Here is a tiny trained network, its code and every weight. The questions are about switching its units off for an input and a target symbol, where a switched-off unit gives its printed mean instead of its output.

import numpy as np


def w(rows, s, z=0):
    codes = np.array(rows[::2]) - 128.0
    scale = np.full(codes.shape[1], s)
    scale[-1] = z or s
    return codes * scale


def norm(h):
    return h / np.sqrt((h * h).mean(-1, keepdims=True) + 1e-5)


def f(y):
    return y / 2 * (1 + np.tanh(0.7978845608 * (y + 0.044715 * y**3)))


def softmax(a):
    e = np.exp(a - a.max(-1, keepdims=True))
    return e / e.sum(-1, keepdims=True)


def log_softmax(a):
    a = a - a.max(-1, keepdims=True)
    return a - np.log(np.exp(a).sum(-1, keepdims=True))


def net(x, mask):
    ids = ['ΘΛΠΨαβγδεζξτφω'.index(c) for c in x.split()]
    T = len(ids)
    res = E[ids] + P[:T]
    r = norm(res)
    for j in range(3):
        rows = slice(3 * j, 3 * j + 3)
        q, k, v = (r @ M[0][rows].T for M in (Q, K, V))
        z = softmax(np.where(np.tri(T) > 0, q @ k.T / 3**0.5, -1e9)) @ v
        o = O[0][rows]
        res = res + np.where(mask[j], z, o[:, -1]) @ o[:, :-1]
    y = f(norm(res) @ A[0][:, :-1].T + A[0][:, -1])
    res = res + np.where(mask[3:11], y, B[0][:, -1]) @ B[0][:, :-1]
    return log_softmax(norm(res)[-1] @ U[:, :-1].T + U[:, -1])


Q, K, V, O, A, B = {}, {}, {}, {}, {}, {}
E = w([
[70,153,62,165],'Θ',
[159,116,96,160],'Λ',
[187,196,86,120],'Π',
[53,210,74,122],'Ψ',
[172,82,70,176],'α',
[68,240,192,53],'β',
[128,51,82,166],'γ',
[2,150,78,132],'δ',
[199,137,120,110],'ε',
[119,46,163,93],'ζ',
[114,130,30,197],'ξ',
[183,77,138,104],'τ',
[191,168,94,132],'φ',
[169,73,107,140],'ω',
],0.019)
P = w([
[142,148,156,251],'0',
[143,101,168,193],'1',
[150,150,114,181],'2',
[162,109,116,158],'3',
[161,125,101,137],'4',
[156,114,99,113],'5',
[157,110,93,90],'6',
[158,109,76,69],'7',
[161,103,52,67],'8',
],0.015)
Q[0] = w([
[57,148,74,107],'H0',
[143,46,92,85],'H0',
[108,108,197,152],'H0',
[126,109,154,61],'H1',
[85,212,29,72],'H1',
[164,211,236,164],'H1',
[86,128,255,153],'H2',
[117,227,169,112],'H2',
[102,121,62,137],'H2',
],0.017)
K[0] = w([
[102,204,189,59],'H0',
[126,138,53,98],'H0',
[109,155,137,208],'H0',
[180,127,133,68],'H1',
[63,172,100,12],'H1',
[116,199,200,198],'H1',
[151,177,243,250],'H2',
[126,70,116,217],'H2',
[164,110,68,82],'H2',
],0.014)
V[0] = w([
[102,47,60,153],'H0',
[104,111,46,171],'H0',
[151,149,60,82],'H0',
[140,82,223,117],'H1',
[158,232,177,81],'H1',
[150,79,70,91],'H1',
[236,73,207,107],'H2',
[164,250,137,95],'H2',
[67,75,127,60],'H2',
],0.015)
O[0] = w([
[199,110,193,103,168],'H0',
[230,118,72,70,209],'H0',
[151,151,65,153,150],'H0',
[126,241,84,121,23],'H1',
[84,182,200,82,55],'H1',
[94,101,108,100,147],'H1',
[128,10,121,168,3],'H2',
[66,153,26,136,106],'H2',
[146,165,214,234,85],'H2',
],0.013,0.011)
A[0] = w([
[222,122,132,58,86],'N0',
[209,164,116,158,123],'N1',
[125,6,181,250,254],'N2',
[241,157,199,173,177],'N3',
[194,156,94,156,41],'N4',
[168,113,95,145,88],'N5',
[161,71,135,103,88],'N6',
[139,119,193,20,126],'N7',
],0.015,0.0034)
B[0] = w([
[174,76,196,121,254],'N0',
[100,179,142,142,191],'N1',
[15,194,143,121,181],'N2',
[129,157,139,253,200],'N3',
[91,174,121,89,173],'N4',
[91,125,100,60,170],'N5',
[100,69,150,119,179],'N6',
[205,122,52,113,167],'N7',
],0.019,0.013)
U = w([
[59,155,167,205,239],'Θ',
[148,88,134,192,103],'Λ',
[128,225,146,13,187],'Π',
[192,102,77,144,102],'Ψ',
[129,113,7,154,91],'α',
[112,80,169,118,85],'β',
[146,86,135,90,109],'γ',
[74,174,87,149,27],'δ',
[203,148,150,91,153],'ε',
[122,101,69,90,42],'ζ',
[76,93,60,120,63],'ξ',
[137,87,152,108,55],'τ',
[199,229,139,191,254],'φ',
[25,105,184,79,84],'ω',
],0.013,0.0032)

Each question gives the input, a string of symbols that net reads in full, and the target symbol t.
The units are the heads (3 rows each of Q, K, V and O) and the neurons (one row each of A and B). Each row of codes is followed by its name. A weight is (code - 128) times the scale printed after its matrix; where a second scale follows, it is the last column's (O, A, B and U).
mask holds one flag per unit, heads first, then neurons. A switched-off unit (its flag False) gives its mean, the last column of its rows in O or B, instead of its output. The means were averaged over made-up inputs and are rounded, as every weight is.
A unit's drop is (log p(t) with every unit on - log p(t) with that unit switched off) / (log p(t) with every unit on - log p(t) with every unit switched off).
The circuit of an input: a set's keep is (log p(t) with only the set's units on - log p(t) with every unit switched off) / (log p(t) with every unit on - log p(t) with every unit switched off). Starting from all 11 units, units are removed one at a time, each time the one whose removal leaves the highest keep (on an exact tie, the one counted first), for as long as the keep stays at least 0.8.
circuit, biggest first: the units of the circuit, biggest drop first
top k neurons: the k neurons with the biggest drops, biggest first
heads that matter: for each layer, one digit per head in row order, 1 if its drop is at least 0.15 and else 0, layers parted by /
drop of u: that unit's drop, to one decimal
input Ψ Λ β ω γ, target α: heads that matter -> 011
input ε Θ Ψ φ, target Π: circuit, biggest first -> (H2, N3)
input Θ ω δ δ ξ, target φ: circuit, biggest first -> (H2)
input Θ ξ Λ ω δ ω ζ ζ, target Θ: heads that matter -> 001
input Ψ Θ Θ ω α Ψ Θ τ δ, target ω: circuit, biggest first -> (H2, N2, N3)
input ω Π δ ω ξ Ψ ζ, target Π: heads that matter -> 011
input τ ζ α, target Θ: heads that matter -> 001
input δ Θ Ψ τ Ψ, target ω: circuit, biggest first -> (H2, N2)
input Θ ξ Λ δ Ψ, target φ: top 2 neurons -> (N5, N6)
input Ψ Θ ε ζ ω τ Θ, target ω: circuit, biggest first -> (H1, N2, H2)
input Π τ Ψ Θ ξ δ Λ, target φ: top 3 neurons -> (N3, N1, N4)
input ω γ Θ ξ ω δ ζ, target φ: circuit, biggest first -> (H2, N3)
input ζ δ α, target φ: circuit, biggest first -> (N3, H2)
input Θ ζ Λ, target Θ: top 2 neurons -> (N2, N3)
input Π Π ζ, target α: circuit, biggest first -> (H2)
input Θ δ ω, target φ: top 2 neurons -> (N3, N1)
input Ψ ζ φ, target Θ: circuit, biggest first -> (H2, N2)
input δ δ γ, target φ: top 3 neurons -> (N3, N1, N4)
input Ψ Θ α δ Θ, target φ: top 2 neurons -> (N3, N1)
input ξ δ Π ζ δ δ, target φ: top neuron -> (N3)
input δ δ Θ Θ ξ α Ψ ζ, target Π: top 3 neurons -> (N4, N1, N3)
input α δ τ γ φ ω δ τ φ, target ω: top 2 neurons -> (N2, N5)
input Λ φ Π δ α Ψ Λ, target Π: drop of N0 -> -0.1
input Θ Ψ α Θ Θ δ Π, target φ: drop of H2 -> 1.7
input γ Θ Ψ φ δ ζ Θ Π α, target α: drop of H2 -> 0.8
